Below are the code and all the weights of a small trained network. Each question names an input and a class and asks about switching units off, where a switched-off unit gives its printed mean instead of its output.

import numpy as np


def w(rows, s, z=0):
    codes = np.array(rows[::2]) - 128.0
    scale = np.full(codes.shape[1], s)
    scale[-1] = z or s
    return codes * scale


def f(y):
    return np.maximum(y, 0)


def log_softmax(a):
    a = a - a.max(-1, keepdims=True)
    return a - np.log(np.exp(a).sum(-1, keepdims=True))


def net(x, mask):
    res = np.array(x, float).reshape(1, 7) / 4 @ E
    y = f(res @ A[0][:, :-1].T + A[0][:, -1])
    res = res + np.where(mask, y, B[0][:, -1]) @ B[0][:, :-1]
    return log_softmax(res[-1] @ U[:, :-1].T + U[:, -1])


A, B = {}, {}
E = w([
[118,114,147,150,149,129,126,142,109],'x0',
[114,133,149,139,147,136,156,138,120],'x1',
[134,120,129,120,139,120,135,133,121],'x2',
[112,139,134,118,110,119,116,148,145],'x3',
[80,168,58,105,60,147,145,147,8],'x4',
[140,105,132,124,139,118,127,135,112],'x5',
[34,30,157,72,116,119,143,38,133],'x6',
],0.017)
A[0] = w([
[243,157,142,171,140,100,150,166,145,209],'n1',
[168,109,187,168,176,98,117,104,251,244],'n2',
[138,80,175,134,201,90,95,72,210,131],'n3',
[168,187,71,173,100,111,129,164,7,172],'n4',
[14,33,160,71,101,118,144,31,131,123],'n5',
[93,127,71,91,92,153,151,122,35,106],'n6',
[129,96,112,96,139,158,138,143,156,96],'n7',
[197,205,138,135,125,130,79,122,139,207],'n8',
[107,109,123,110,112,135,96,90,203,99],'n9',
[176,147,144,114,105,158,168,163,72,154],'n10',
[89,163,83,91,84,131,140,143,10,135],'n11',
],0.011)
B[0] = w([
[128,105,106,139,192,154,97,196,195,230],'n1',
[181,73,122,113,170,167,169,124,254,254],'n2',
[173,108,140,76,95,133,164,103,139,210],'n3',
[138,169,138,171,118,82,146,165,111,222],'n4',
[85,91,214,104,132,104,138,12,84,219],'n5',
[87,134,171,129,124,118,92,133,98,187],'n6',
[101,145,122,127,132,134,105,107,178,135],'n7',
[179,131,90,144,143,163,102,161,113,205],'n8',
[123,100,131,126,120,97,159,128,149,158],'n9',
[125,150,125,108,84,136,159,161,126,171],'n10',
[97,177,125,169,62,112,50,116,66,205],'n11',
],0.014,0.03)
U = w([
[160,84,111,120,208,164,151,195,153,197],'0',
[126,220,123,164,110,92,116,196,60,253],'1',
[128,49,182,64,156,103,208,2,135,47],'2',
[5,106,177,115,105,78,104,36,17,9],'3',
],0.0093,0.0025)

Each question gives the input, the list of numbers given to net, and the class t.
The units are the neurons (one row each of A and B). Each row of codes is followed by its name. A weight is (code - 128) times the scale printed after its matrix; where a second scale follows, it is the last column's (A, B and U).
mask holds one flag per neuron, in row order. A switched-off neuron (its flag False) gives its mean, the last column of its row in B, instead of its output. The means were averaged over made-up inputs and are rounded, as every weight is.
A unit's drop is (log p(t) with every unit on - log p(t) with that unit switched off) / (log p(t) with every unit on - log p(t) with every unit switched off).
The circuit of an input: a set's keep is (log p(t) with only the set's units on - log p(t) with every unit switched off) / (log p(t) with every unit on - log p(t) with every unit switched off). Starting from all 11 units, units are removed one at a time, each time the one whose removal leaves the highest keep (on an exact tie, the one counted first), for as long as the keep stays at least 0.8.
circuit, biggest first: the units of the circuit, biggest drop first
top k neurons: the k neurons with the biggest drops, biggest first
drop of u: that unit's drop, to one decimal
input [2,-2,4,2,2,-7,1], class 3: circuit, biggest first => [n2]
input [2,8,-2,-5,1,7,-7], class 1: top 2 neurons => [n2 n4]
input [7,1,-1,7,-1,-3,1], class 2: top 2 neurons => [n1 n8]
input [2,5,-6,-4,8,7,1], class 3: top 2 neurons => [n6 n1]
input [1,3,7,0,8,1,-1], class 1: top 2 neurons => [n5 n4]
input [7,4,1,-6,7,6,0], class 1: top 2 neurons => [n5 n4]
input [-6,-3,3,-8,1,-8,-7], class 1: top 2 neurons => [n2 n4]
input [2,-6,-3,-8,3,-4,8], class 3: drop of n2 => 0.0
input [-8,3,7,-5,5,8,2], class 3: drop of n4 => 0.0
input [5,-2,-3,6,3,8,-1], class 1: drop of n5 => 0.6
